Below are the code and all the weights of a small trained network. Each question names an input and a class and asks about switching units off, where a switched-off unit gives its printed mean instead of its output.

import numpy as np


def w(rows, s, z=0):
    codes = np.array(rows[::2]) - 128.0
    scale = np.full(codes.shape[1], s)
    scale[-1] = z or s
    return codes * scale


def norm(h):
    return h / np.sqrt((h * h).mean(-1, keepdims=True) + 1e-5)


def f(y):
    return np.maximum(y, 0)


def log_softmax(a):
    a = a - a.max(-1, keepdims=True)
    return a - np.log(np.exp(a).sum(-1, keepdims=True))


def net(x, mask):
    res = np.array(x, float).reshape(1, 8) / 4 @ E
    u = 0
    for l in range(2):
        y = f(norm(res) @ A[l][:, :-1].T + A[l][:, -1])
        res = res + np.where(mask[u : u + 14], y, B[l][:, -1]) @ B[l][:, :-1]
        u += 14
    return log_softmax(norm(res)[-1] @ U[:, :-1].T + U[:, -1])


A, B = {}, {}
E = w([
[128,130,127,127,129,129],'x0',
[128,128,128,127,128,128],'x1',
[178,155,189,130,32,186],'x2',
[128,128,128,129,129,129],'x3',
[129,131,125,126,127,128],'x4',
[126,128,128,127,129,130],'x5',
[9,203,146,143,74,100],'x6',
[44,110,1,150,71,188],'x7',
],0.0089)
A[0] = w([
[189,57,120,22,166,114,117],'0.n0',
[74,100,2,134,127,174,74],'0.n1',
[173,143,146,106,54,135,77],'0.n2',
[136,134,108,214,109,161,140],'0.n3',
[127,92,145,79,64,62,101],'0.n4',
[171,154,127,165,39,197,36],'0.n5',
[58,190,151,129,81,90,201],'0.n6',
[106,150,161,125,222,48,132],'0.n7',
[140,192,139,116,99,139,97],'0.n8',
[114,114,115,225,181,129,9],'0.n9',
[155,110,121,165,141,225,179],'0.n10',
[96,81,69,118,115,183,251],'0.n11',
[218,197,210,117,51,160,101],'0.n12',
[132,91,168,138,117,177,95],'0.n13',
],0.0094,0.0032)
B[0] = w([
[99,40,116,157,175,216,228],'0.n0',
[161,84,174,204,196,108,235],'0.n1',
[182,144,169,197,132,86,180],'0.n2',
[62,107,97,73,168,122,168],'0.n3',
[118,134,153,143,160,121,144],'0.n4',
[179,125,144,2,33,74,201],'0.n5',
[51,189,231,124,174,137,248],'0.n6',
[126,127,46,16,82,112,247],'0.n7',
[152,106,165,144,80,103,165],'0.n8',
[154,100,107,139,119,155,145],'0.n9',
[114,165,76,124,63,60,191],'0.n10',
[172,78,76,202,64,61,227],'0.n11',
[174,200,98,234,193,155,253],'0.n12',
[125,152,76,182,122,27,156],'0.n13',
],0.0072,0.0067)
A[1] = w([
[153,183,160,150,53,142,104],'1.n0',
[84,108,70,161,192,126,154],'1.n1',
[129,85,165,54,171,102,140],'1.n2',
[185,73,101,66,43,157,96],'1.n3',
[207,158,171,173,123,103,125],'1.n4',
[129,69,156,32,189,165,3],'1.n5',
[78,114,177,125,35,144,61],'1.n6',
[25,153,167,92,28,91,62],'1.n7',
[83,178,132,5,145,66,81],'1.n8',
[135,90,139,76,179,196,68],'1.n9',
[61,160,167,190,169,100,157],'1.n10',
[83,118,113,187,96,114,86],'1.n11',
[141,78,149,165,147,160,161],'1.n12',
[155,136,205,122,158,158,89],'1.n13',
],0.012,0.0059)
B[1] = w([
[119,100,126,87,212,149,207],'1.n0',
[152,168,222,94,132,168,238],'1.n1',
[131,150,111,144,99,119,205],'1.n2',
[12,227,211,98,113,102,178],'1.n3',
[66,57,99,112,130,152,238],'1.n4',
[48,194,217,127,165,177,182],'1.n5',
[199,65,36,182,132,120,172],'1.n6',
[211,67,120,155,182,147,236],'1.n7',
[159,87,82,188,25,112,221],'1.n8',
[59,225,181,103,140,113,171],'1.n9',
[92,171,122,70,100,112,255],'1.n10',
[151,156,161,60,188,191,187],'1.n11',
[158,135,70,146,96,99,197],'1.n12',
[90,124,110,119,89,133,174],'1.n13',
],0.011,0.007)
U = w([
[65,211,231,94,173,144,1],'0',
[214,61,115,194,178,167,147],'1',
[121,141,110,140,6,71,196],'2',
],0.016,0.0002)

Each question gives the input, the list of numbers given to net, and the class t.
The units are the neurons (one row each of A and B). Each row of codes is followed by its name. A weight is (code - 128) times the scale printed after its matrix; where a second scale follows, it is the last column's (A, B and U).
mask holds one flag per neuron, layer by layer. A switched-off neuron (its flag False) gives its mean, the last column of its row in B, instead of its output. The means were averaged over made-up inputs and are rounded, as every weight is.
A unit's drop is (log p(t) with every unit on - log p(t) with that unit switched off) / (log p(t) with every unit on - log p(t) with every unit switched off).
The circuit of an input: a set's keep is (log p(t) with only the set's units on - log p(t) with every unit switched off) / (log p(t) with every unit on - log p(t) with every unit switched off). Starting from the 12 units with the biggest drops (on a tie, the unit counted first), units are removed one at a time, each time the one whose removal leaves the highest keep (on an exact tie, the one counted first), for as long as the keep stays at least 0.8.
circuit, biggest first: the units of the circuit, biggest drop first
most important unit: the unit with the biggest drop
top k neurons: the k neurons with the biggest drops, biggest first
k most important neurons of layer l: the k neurons of layer l with the biggest drops, biggest first
drop of u: that unit's drop, to one decimal
input [2,-4,4,-4,5,7,-1,-2], class 1: circuit, biggest first : [0.n12]
input [-4,-2,-4,3,-2,-6,1,-8], class 2: circuit, biggest first : [1.n8; 0.n7]
input [1,-6,1,-8,2,-8,0,-2], class 1: top 2 neurons : [0.n6; 1.n3]
input [1,1,6,-7,-1,8,5,1], class 1: top 2 neurons : [1.n7; 0.n5]
input [6,5,-8,3,8,3,1,8], class 0: top 3 neurons : [1.n1; 1.n7; 1.n8]
input [3,0,0,-1,-5,-1,5,-2], class 2: top 2 neurons : [1.n8; 0.n6]
input [-4,6,1,1,4,-1,0,0], class 1: 2 most important neurons of layer 1 : [1.n0; 1.n3]
input [4,3,5,-6,-2,5,-5,3], class 2: top 2 neurons : [0.n5; 1.n3]
input [-5,6,8,-2,-7,4,8,2], class 1: top 3 neurons : [1.n7; 1.n6; 0.n5]
input [8,-2,4,-6,8,-1,-7,1], class 2: 2 most important neurons of layer 1 : [1.n3; 1.n7]
input [4,3,3,-8,7,-4,-1,-4], class 1: drop of 0.n6 : 0.1
input [-1,8,-3,-3,8,-5,2,7], class 0: drop of 1.n1 : 0.1
input [-8,-6,3,7,-3,5,-6,1], class 2: drop of 1.n3 : 0.3
input [2,-3,-2,-5,-5,-2,-5,0], class 0: most important unit : 0.n12
input [2,5,2,-2,7,-6,5,8], class 1: 2 most important neurons of layer 1 : [1.n7; 1.n6]
